Table B holds the same points as the rows below and some others, measured another way and shuffled. Each row below is followed by which row of B it is.
B:
1:   44   36  -52 -166 -143  202  101  152 -156  -49 -158  135  -16 -176  561  239  -78  -42  -77  267   23  -13 -417  -43  200 -129 -200 -179 -741 -223  220 -153 -417   50 -241 -178   76  185 -123
2:   33   65   74  355  179 -270 -392 -265 -206  -20  639 -283  189  -28 -338 -252 -178 -167  -82 -347    6    7   36 -291 -129   68 -176  225  735  -44 -333 -273  122  166  294   -6   56  242  -63
3:  -61 -121   70  258  -70  -11 -264 -330 -107 -229  315 -373  103  223 -407  -70 -370    2  -83 -150  176  -38   97  -84  133  111  -90  131  529 -162 -389 -145  145  202  189   -6   19    5  -63
4:  -83   65  -49  387  279 -187 -286 -371 -447   40  557 -448  368   -1 -366 -103 -363 -282  -81 -196  127   -4 -163 -344   -7  162 -171  199  589   22 -387  -54  121  308  304  -45  140  229  -97
5:  -67  -92   58 -161 -126  320  551  -62 -165   -5 -494   42  221   -2  390  403 -252 -113   36  434  125 -171 -415  136  152 -121 -220 -194 -601  -26  110  180  -68    5 -175 -215  -97  130  -34
6:   14   -5  -57  279  101 -106 -675 -175 -115 -151  599 -382   -7  -71 -386 -160 -121  -12 -191 -262  134    7  -28 -292  117  303   70  279  468 -164 -406 -217  -41  235   34  122  255   65 -145
7:  -94   18  -97  311  136  -90 -352 -239 -391 -105  492 -352  224   12 -154   -5 -395 -265  -97  -90  171   78 -222 -339  100   39 -135  149  235 -158 -246 -191 -155  324  146  -41  207  175 -113
8:  118   -4   10   72 -159   24  180  129 -260 -106  -41  230  -25   47  574  297  -72 -222  -31  198   85   21 -241 -199  190 -410 -410 -258 -531  -81  250 -340 -304   36  -55 -235   32  157   73
9: -128  -42  -68  104   23  117   89 -112 -348 -118   30 -134  231   43  206  222 -405 -294  -24  230  184   54 -390 -149  151 -149 -225  -39 -307 -163   -6 -103 -283  228  -31 -158  101  160  -71
10: -141 -147  -76 -138 -172  346  -78  -62 -123 -218  -35 -225   70  -50  245  247 -428  -59 -111  259  165   -6 -383   36  250   49   37   30 -539 -446   24  -75 -465  226 -240  -57  199   14 -183
11:  228  140   62  130  134 -157 -268  151  249  -42  219  188 -134 -124  -29 -267  453  178  -40 -138 -120  -19  -27 -128  -55  106 -219   80  349  169  -92 -406   79 -211 -108   96 -117  162   62
12: -194  127 -101  262  118  -11 -107 -281 -292  -57  125 -186  397  -70  -62  138 -514 -236  130  142  213   72 -475 -326  -34 -136 -114  141   20   -2 -162   -4  -23  160  -18   12  -65  392 -118
13:  152  -53  134 -141 -116  187  422   62  100   12 -362  173    6   36  293  145  181  146  -14  217  -48 -221 -125  190  130   12 -309 -210 -219  119   96  -46  112 -191 -111 -141 -195   23   90
14: -175 -240  -18  -79 -105  361  192 -187 -263 -160 -163 -326  197   94  103  338 -480 -174 -116  312  243 -109 -326  101  289  102  -37  -23 -403 -288  -98  139 -235  275 -111 -150  186  -65 -123
15:   96  -95  246  237   39 -109 -149 -174  255 -128  178  -68   29   58 -394 -125   96   35   11 -181   56 -161  168  -37 -160   75  -55  237  717  142 -342 -155  395 -142   20  132 -151   82   89
16:  208  -49  333  291    3 -286  -82 -187   -4  -29  270  -45  -49  106 -415 -209  173  -12 -109 -370    5 -186  391  -65  -94   26 -260   38  825  162 -442 -132  530  -39  300 -118 -119  132   22
17: -219 -256  -99 -141  -69  455  -29  -24   13 -310 -129 -245  101    5  190  300 -400 -128  -76  411  239   11 -474   99  241  113  124  146 -554 -407   21  -69 -534  195 -407   53  234 -110  -97
18:  -40  -82  -48 -154 -119  305  224  -41 -241  -20 -189 -115  147  -71  387  334 -271  -81  -88  304   98 -128 -409   35  248   29 -134 -129 -597 -197  109   56 -272  135 -153 -165  114   62  -97
19:  161  169   55  271   87 -219 -324 -163  -87   90  296  -97   58 -163 -275  -98  119   88  -53 -241   34 -154  -19 -300  -13  173 -106  104  484  225 -341  -26  388  -29   89   52  -54  281  -70
20:  271 -148  231 -154 -289  116  -73  160  295 -144  -56  144 -343  -63  165   23  326  254 -186  -68  -63 -220  174  161  134   84  -64  -64  -88 -160  -23 -236   -3 -161 -185  -41   14  -70   -5
21: -146 -126  -77 -248 -134  459  175   49   78 -182 -315  -16  143 -115  481  356 -322  -43   38  486  114  -32 -586  114  135  -51   22   34 -769 -309  251  -72 -497   10 -450   28   40   55  -60
22:    1 -186  160 -221 -275  295  387   42   -7 -163 -341  104   -6   50  429  259 -192  -58  -54  286   46 -102 -180  231  139 -203 -213 -187 -547 -293  150  -98 -257    9 -160 -238  -40   39  -52
23: -179 -220  -68  164   -1  165 -288 -191 -151 -361  271 -415   71  236 -239   16 -432 -132 -151   67  260   93 -123  -47  277  153  -29  153  126 -351 -288 -219 -286  341  -17   -8  235 -133  -92
24:  -12 -125   48 -123 -216  282  424   26  -90 -162 -353  102   61  163  440  284 -209  -41    0  362   88  -55 -257  143  241 -213 -333 -255 -538 -152  186 -139 -226   11 -117 -227  -94   14   34
25:  105  -45  199  -25 -106   58 -201   11  393 -161  -55   66 -153 -127 -180 -100  192  246  -35  -56   13 -138   33   90  -59  138   69  161  217  -40 -240 -108  171 -185 -249  120 -132  117  -83
26:  333   75  255  180  -29 -298 -134   54   79   22  331  201 -152  -54   20 -228  369   50  -92 -341 -167 -116  257 -135 -127 -110 -352  -38  500  109  -91 -420  228 -170  182  -97 -122  205   80
27:  251 -137  165 -159 -168  142 -114  214  335 -135  -32  133 -318 -110  174    4  403  230 -184  -12  -69 -194   65  143  123  172  -30    2 -111 -116    4 -261  -88 -175 -276   29   63  -99   22
28:  -24 -186  -59 -246 -207  449  239  146   45 -227 -402   36  -75   65  442  334  -83   78  -91  459  136  -72 -368  190  385   42 -114 -169 -771 -233  175  -93 -403   25 -383  -95   80 -141  -17
29:  255 -157  311 -107 -238   40  -37   94  288 -134  -13  117 -306  -22   12  -87  314  214 -185 -154  -83 -216  277  203   46   81 -107  -38  150 -140 -135 -218  113 -145  -73  -85  -37  -35  -25
30:   61  105  -27  223  140 -154 -572 -202 -159   22  580 -351   80 -190 -335 -215  -67   39 -171 -319   14  -63  -54 -275   23  339    7  236  515  -81 -372 -129   82  176  120   73  167  192 -179
31:  -59  -91  138  352   89  -92  -71 -347  -60 -167  139 -274  176  264 -582 -100 -199  -43   -3 -102  210  -80  113  -67   40  119 -164  134  743  145 -525   -2  443   93  192   -6 -128   58    7
32:  249  171  236  296  -10 -395 -283  -69  -25    7  365  131  -99  -84 -216 -282  214   44  -61 -407  -70  -53  245 -247 -145 -123 -301    5  626  122 -309 -289  365  -78  233 -105 -164  370  -67
33:  204  -88  159  123  -90  -68 -297  113  291 -266  167  101 -312   96 -152 -187  329  187 -135 -153   17  -34  221   -2  105   70 -144   45  339  -39 -213 -416   56 -107  -98   41  -26  -52   45
34:   54   47   33  229  174 -173 -558 -231 -131    6  628 -400   78 -146 -445 -296  -56   14 -201 -379   -6  -69   41 -206  -19  383    5  276  685 -104 -444 -139  117  195  182   56  177  146 -177
35:  208  211  167  344   56 -335 -128 -150   23   46  197  113   46   14 -289 -222  197  134   61 -271  -33  -99  142 -238 -114  -57 -340   -6  709  356 -309 -185  562 -175  217  -16 -326  341   44
36:   86   -7   73  -41 -139   63  213  181  -79 -132 -109  300  -38  -17  571  171  -25 -171   -4  209   -2   54 -250  -54   58 -403 -372 -196 -512 -161  270 -379 -365  -37 -136 -215  -46  199   29
37:  -41  106  -59  -98  -40  248  555  -30 -184   80 -508  158  302  -36  480  353 -185  -24  144  478   65 -107 -566    9  142 -169 -354 -257 -612  160  212  108  -24  -91 -167 -174 -248  262   17
38:  332  150  235   52 -107 -233   18  151    9   66   70  354 -194 -148  231 -127  389   78  -85 -200 -161 -103  121  -98  -57 -198 -395 -196   83   93  -10 -300  158 -179   78 -216 -161  316  -24
39: -159  -78 -220   25  -81  285  -93  -93 -328 -218    5 -275  124   92  189  274 -457  -93 -104  308  257   62 -446 -120  423   67 -103  -64 -511 -293  -24  -84 -423  315 -148  -89  218  -17 -129
40:  242  -78  185    0  -77   22   77   58  110   -3  -49   92 -130  -31   68   56  320  105 -121  -36  -24 -248   76   45   88  105 -178  -65   90  117  -88 -102  195 -147  -67  -61  -30   -2   72
41:  245   42  197   11 -125  -96   42  233  163 -106  -25  406 -213  -76  346  -35  321   16  -26  -15  -93  -17    5  -47  -51 -297 -332 -128 -117   -7  119 -431  -84 -208 -122 -124 -142  213   55
42:  126 -145  257 -148 -201  179  101   95  408 -176 -306  189 -188  -55   51   59  226  201  -31  106   16 -193   22  228   -1   24  -13   23  -73  -49  -88  -83  106 -235 -311   19 -154   28   -9
43:  164  127   13  292   85 -266 -599  -29    8 -123  589  -92 -129  -32 -271 -361  158  118 -144 -360  -38   68  117 -275   38  141 -182  133  598  -44 -293 -465   37   55  128   53   44  154  -63
44:  226   77   25 -125 -108  108  126  278  123   12 -175  367 -106 -223  625  210  298   62    4  215  -84 -105 -322  -76   58 -170 -234 -143 -554   47  334 -288 -224 -243 -321  -31  -68  177   89
45:   41 -147  196  206   31  -85 -291 -204  132 -219  360 -266  -37  177 -518 -309  -19   77 -143 -281   37  -60  278   55    3  232  -97  198  799 -110 -454 -248  215   77  167   21   -9  -48  -33
46:  -97  -36   29   -6  -41  214  674 -140 -272   -7 -421   58  367  182  371  332 -354 -194  131  430  110  -80 -404   68  121 -272 -456 -257 -383   90  150   40   -7   12   23 -266 -232  165   82
47: -106   71 -158  112  -93  114  -58 -139 -309 -133   90 -127  219   44  260  191 -484  -96   33  198  146   89 -416 -225  208 -174 -236  -75 -323 -197   73 -205 -291  186  -11  -90    2  210  -77
48:  219  -24  255  183    5 -176 -173   27  313 -118  193  157 -131  -13 -159 -185  325   75  -16 -209  -53 -108  191  -60 -167  -37 -160  139  552  128 -182 -351  254 -229  -30   82 -157  125  112
49:  122   40   -1 -236 -183  251  335  112  -70   46 -326  156   13  -91  547  222   40  150  -49  279  -66 -154 -324  107  233  -24 -300 -289 -618  -59  247  -67 -166  -83 -157 -196  -90  107  -30
50: -235  -14 -154  -20   52  291  -12 -116 -142 -134 -101 -187  297 -118  173  256 -458 -157   52  374  205   44 -627  -94  104   17   19  128 -455 -198    4   22 -350  157 -300   40   72  189 -141
51:  168   19  109  -46  -40   64  334  230  163  -83 -281  401  -71   33  425   67  296   31   50  234  -64  -36 -178   60   38 -233 -415 -197 -269  132  211 -334  -81 -250 -191 -120 -225  117  154
52:  275   94  243   68  -18 -168  -38  145  301  -13   53  347 -140 -150  111 -158  428  113   20 -137 -152 -107   67  -52 -200 -136 -249   19  267  159   -7 -352  185 -316  -90   12 -236  258   84
53:  -80 -175  106 -218  -97  413  727  -33   11  -27 -623  101  272   43  452  445 -204 -127  108  545   96 -210 -447  254   66 -144 -215 -143 -596   27  214  151  -72 -117 -266 -146 -174   52   91
54: -149   54  -43  335  142 -109 -250 -381 -442  -45  362 -411  321   19 -359  -13 -485 -233  -58 -101  219   19 -197 -299   66   83 -119  138  373  -60 -427   48  111  335  219  -86   94  267 -193
55: -106  -37  -88  201   96   29 -533 -188  -90 -194  422 -379   97  -67 -296  -64 -283  -63 -115  -78  178   44 -204 -218   99  242  108  296  254 -225 -329 -153 -158  238  -80  132  214   85 -162
56:  -80 -209  178 -224  -53  375  785  -34   14  -28 -613  100  261   71  377  354 -159 -166   74  493   65 -206 -358  331   20 -129 -259 -144 -470   14  148  149  -38 -100 -199 -208 -177   42   75
57: -100  -82   93  123  134   87 -139 -305   83  -63   74 -348  223  -40 -492  -57 -168   37  -24  -24  139 -171 -115   27  -45  357  107  295  504   45 -454  167  304   47  -56  130  -36   87 -104
58:  283  -36  274    9 -225  -90  201  136   54  -61  -16  336 -171   26  379   44  222  -19  -56  -66 -105 -119  138    6  -21 -342 -409 -216  -56  -25  141 -384   18 -174   53 -221 -143  150  104
59:   50  131   47  412   50 -302 -487 -295 -275  -40  562 -252  111  -31 -384 -162 -219  -77  -73 -355  107   -3   57 -396  -15   17 -144  144  633   -5 -422 -170  245  185  277  -20   27  312 -138
60:  167 -101  310 -152 -136  125  119   63  505  -88 -248  196 -130 -111  -10  -55  312  260    3   17  -92 -245   67  263 -138   85  -24   83  160   34  -90  -92  235 -330 -251   71 -247   72   28
61:  222 -114  176 -108 -136  103 -199  159  440 -191    9   93 -323  -30  -47 -170  412  348 -160  -84  -83 -150  157  189  101  250  -37   52  171  -94 -125 -303   27 -193 -222   78  -37 -108    9
62: -174 -124  -23 -130 -100  414  424 -221  -51  -72 -392 -182  355   88  192  336 -456    9   98  436  139 -160 -452  174  153   43 -113  -39 -352  -75   62  156  -45   19 -159  -40 -145   34    2
63:  223   74   69  -69   -4   58  227  216  138   68 -157  347   -4 -185  526  158  327   13   46  187 -112 -141 -291  -58  -41 -149 -285 -100 -322  174  296 -263  -82 -287 -241  -15 -137  184  161
64: -155 -243   53  -93 -123  380  441  -76  -36 -211 -391  -35  210  142  311  415 -377 -208   60  475  212  -84 -386  148  137 -176 -134  -45 -503 -153  116    6 -231   39 -248  -95  -30  -18   57
65:    5  106   26 -159   36  219  606   19  -37  130 -502  218  287  -94  449  213  -14   15  142  416  -54 -139 -499  117    6 -106 -367 -206 -449  196  216   72   28 -187 -166 -158 -305  269   40
66:   63  -99  143  115   17   26 -229  -68  303 -215   40  -91 -116   77 -421 -176  183  217  -80  -79   91 -107  115   76   65  282   -3  169  492   52 -404 -118  259  -82 -125  117  -82  -36  -19
67:  128  119   19  -55  -47   86  286  191   88  -25 -294  376   13  -61  492  126  185   62   96  283  -52  -22 -338  -27   49 -235 -379 -199 -409  135  255 -264 -108 -232 -224  -89 -243  226   96
68:   91  -60  206  -10  -87   83  579  125  110 -132 -467  402    7  187  337  143  144  -66  104  308   27  -51 -115  148   23 -363 -481 -258 -226  166  124 -208   65 -223 -114 -222 -325  123  162
69:  172  -22  356   90 -144 -119  304  -73   69  -27 -183  231  -18   67  -24   -8  119    3   25  -74  -11 -181  179   71 -113 -241 -342 -137  274  148 -172  -68  413 -177  113 -211 -306  244   25
70:  -79 -219   24 -208 -220  431  404   41   95 -243 -383   53   87  156  477  321 -267  -17   35  461   86  -54 -346  235  199 -159 -199 -126 -598 -252  274 -190 -372  -35 -272  -90  -73  -86   82
71:   98 -112  141 -174  -35  246  265  156  331  -76 -363  210  -38 -104  256  159  262   86   15  282   -8 -188 -234  191   -4   48  -79   16 -270   72   91  -73  -26 -258 -385   43 -121   20   88
72:  -95   38  -30  134   28   55  389 -100 -367  -71 -132   50  303  174  315  187 -360 -280   85  292  117   80 -374 -109  114 -339 -494 -211 -270    5   97 -165 -154  119   92 -272 -134  233   32

 -58  -39  130   86   52  -17 -100  -35   73  -88  -85  113   94   95  -58    4  -79   73 -208    3    1   34   23  183   80  -42   32   41  138 -121  -67 -> 66
 -16  -85 -189  266  -15 -445 -118 -177  103  127 -122 -133   27  224  138 -231 -258  145   36   68  362 -224  224   -5 -275  -80  -21 -211  103 -271  -34 -> 43
  57  -72 -109   80   67 -174   65   19  125   50  -17  -21   88  106   89   -6  -23  -48  -43  -30   75 -164  142   98    9  -10  -65   28   22  -96   -4 -> 72
 133 -139 -235  178  174  -78  130 -423  206  -42  -62   -5  -54 -114   68 -299 -227   87  107  -32  188  168  169  -82  -37   24 -246 -132  -74   22   93 -> 48
  95   37  101   -7  206  307 -145   63  210  -60   57  -12   94   11  -55   50 -131 -201 -137 -119  -18  113  -80  163  113   74   84   55   49   76  -99 -> 52
 103  186  145  203 -142  292 -212   -4  106 -107   86   61    0   20 -221  333  -96  -39 -430  -59 -149  197   32  134  132  -45  196  152  182 -251 -137 -> 1
-134 -161 -149   25  235 -195  223 -364  151 -143  -43  158  -52  -70  -37 -297  -73  224  167   18  240  183  124   40 -104  -11 -393 -223 -119  124  179 -> 61
  91  -31  -57  260   45  -24 -168 -145  140   47  -93  -25   79   64   76  -75 -250   68  -47  -54   99   12  130    6   48   46   63    6  131 -164  -42 -> 35
 123  160   97  133 -363   67 -170  389   15   72  188  -13   55  224 -114  709  149 -216 -511  -27 -321 -231  194  305  136 -166  296  328  206 -445 -184 -> 45
 278   50  -28  247  -10   45 -237   93  168  135  -24 -173  188  149  105   90 -207 -192 -173  -98   11 -153   96   54  124   87  221  179  158 -229 -161 -> 67
 130  -90  -27   71  136   61   97  -80  132  -52  -57   90  126  -47   47   22  -24  -35 -106  -87 -115   40   94   89  275   52  -78  174   31   -8   20 -> 28
-114 -115   64 -184  318  171  273 -168   95 -258  -36  293   48 -179 -102   53  111   66 -135  -72 -196  225    1  180  317  -45 -243   70  -38  227  121 -> 9
-298  -37  108  -56   50 -110  -11   10   20 -123  -27  177  -47  122 -107   91   32  148 -218   56   42  -25   41  248 -106 -209  -21 -143  116  -92  -19 -> 5
-232 -252  -28  -91  264 -175  231 -166   72 -126 -124  255   18  -23   56 -191   44  197   83   11   49   35   91  168   55  -66 -293 -106  -36  131  145 -> 39
 -33   83    6   29  171  109   83 -131  116 -153  -10  124   57  -68 -118   98  -24   73 -207  -85  -27  143   22   42  175    2  -64   28   60   18   37 -> 22
 349  -59 -181  132  156   97   69  -48  219   81   12  -99  172  -51  152   45 -102 -218   -3 -159  -85  -51  158   -6  288  147  -43  228  -23    1    5 -> 13
 117   83  -46  223   15   24 -129  -74  141   19  -36  -64   56   64   11   33 -189  -12 -201  -64   80  -13   82   -6   28    7  119   17  142 -190  -87 -> 10
 -20  -64 -161   87   75 -241  122  -41  131   38  -34  -22  -16   97  100 -121  -40   15  -32   -3  198 -162  127   35 -152  -65  -96 -126   10  -97   11 -> 38
 165 -122 -182   80  327  106  257 -448  242 -155  -52   90   11 -248    7 -303 -151   52  101 -102   86  322   73  -87  165  123 -338  -33 -136  206  148 -> 57
   4  -74 -148  102 -128 -187  247   53   88   16   54   94 -116   57   51   96  148   -7 -144    9   -1 -131  199  107 -100 -131 -125    6  -12 -200   30 -> 42
  19  138   78  201  -99  218 -286  -51  103  -53  104   50    6   46 -186  340 -161   41 -234  -59  -86  180  122  144   86  -31  144   73  158 -208  -65 -> 62
-113 -119 -243  288  -21 -390  -50 -254  135   97  -60  -27 -120  140  110 -294 -244  248  199   59  421  -60  248  -32 -385  -57 -154 -327   16 -195   70 -> 47
  40  -45  -72   68   43  -75  -39   52  119   64   -5  -57   31  116   86   68  -74  -92 -128  -30   37 -168  122  120  -31  -85   59  -12   81 -131  -68 -> 18
  14   56 -135  243  -67 -150  -59 -176  144    4   31  -52  -94   87  -50  -62 -176   89  -92   19  255   28  151   -7 -244  -68  -37 -176   52 -218  -22 -> 60
-250 -135 -104  136  -29 -461   -8 -212   27   -3 -124   39 -118  188   40 -205 -138  273  -55  142  316 -143  191   95 -367 -252  -97 -332  100 -238    3 -> 55
 -61 -156  -55  -44  250  -39  114 -194  122  -91  -77   97   23  -42   40 -116  -74   53  -19  -23   29   47   81  110   70  -70 -160  -77   -4   88   55 -> 7
 194   23  -49   78  -80  166   87  103  105   -8  134   76   64  -31  -37  442  120 -158 -235 -111 -314   -5  199  162  315  -11    3  317   31 -136    3 -> 46
 139    1  -21   92   91   82   -7   22  160   -1  -12  -22   80   30   43   30  -75 -127 -172  -85  -14  -32   39   77  106   23   49   88   68  -71  -71 -> 50
  82  -79  -39  -59  374  217   29  -42  257  -48   46   28  129  -69   30 -115 -107 -149  150 -154   59  139  -23  105  152  183 -150   16  -95  267   58 -> 70
 157   -2 -190  173  132  -34   65 -267  223  -33   46  -45   21  -47  -27 -140 -171    7   71  -64  198  145  134  -42  -26   98 -200  -60  -80    6   69 -> 65
 159   35  -77   93  105   77  -22   36  160   42    6  -72  104   34   70  114  -89 -148 -160 -111  -30  -91   83   43  139   24   82  102   77  -75  -61 -> 21
-244  -61  168 -212  210  151   25  -97   27 -243   12  246   17  -46 -198  252   51   84 -252   -3 -207  164   24  313  194 -198  -80   -7   69  101   30 -> 4
 114  -36   42  -43  205  176  106  -42  122 -122   -9  120  182  -82  -43  171   38  -87 -183 -114 -227   87   51  150  400   49  -75  243   25   73   23 -> 51
 130   10  -51    4  210   60   58  -87  178  -63    8  -41  106  -16  -18   -6  -82 -126 -137  -78   29   21   28   65  117   21  -56   40    2   42  -27 -> 56
-165  -14   44 -122  107   18   58  -14   56 -133   60  134  -10   28 -130  241   66   21 -214   -2  -91   18   83  241   52 -178  -66  -32   43   -2   17 -> 34
-184   52  206   10  -59  110 -173  -32   -9 -166   15  177  -17   71 -225  354  -24  113 -413   34 -178  107   67  283   93 -231  122   28  205 -191  -84 -> 27
 322  -41 -201  302 -134 -268 -166   91  171  262   -6 -305  107  259  220  -22 -207 -227  -76  -10  175 -366  231   37 -138   -5  150   63   94 -357 -167 -> 11
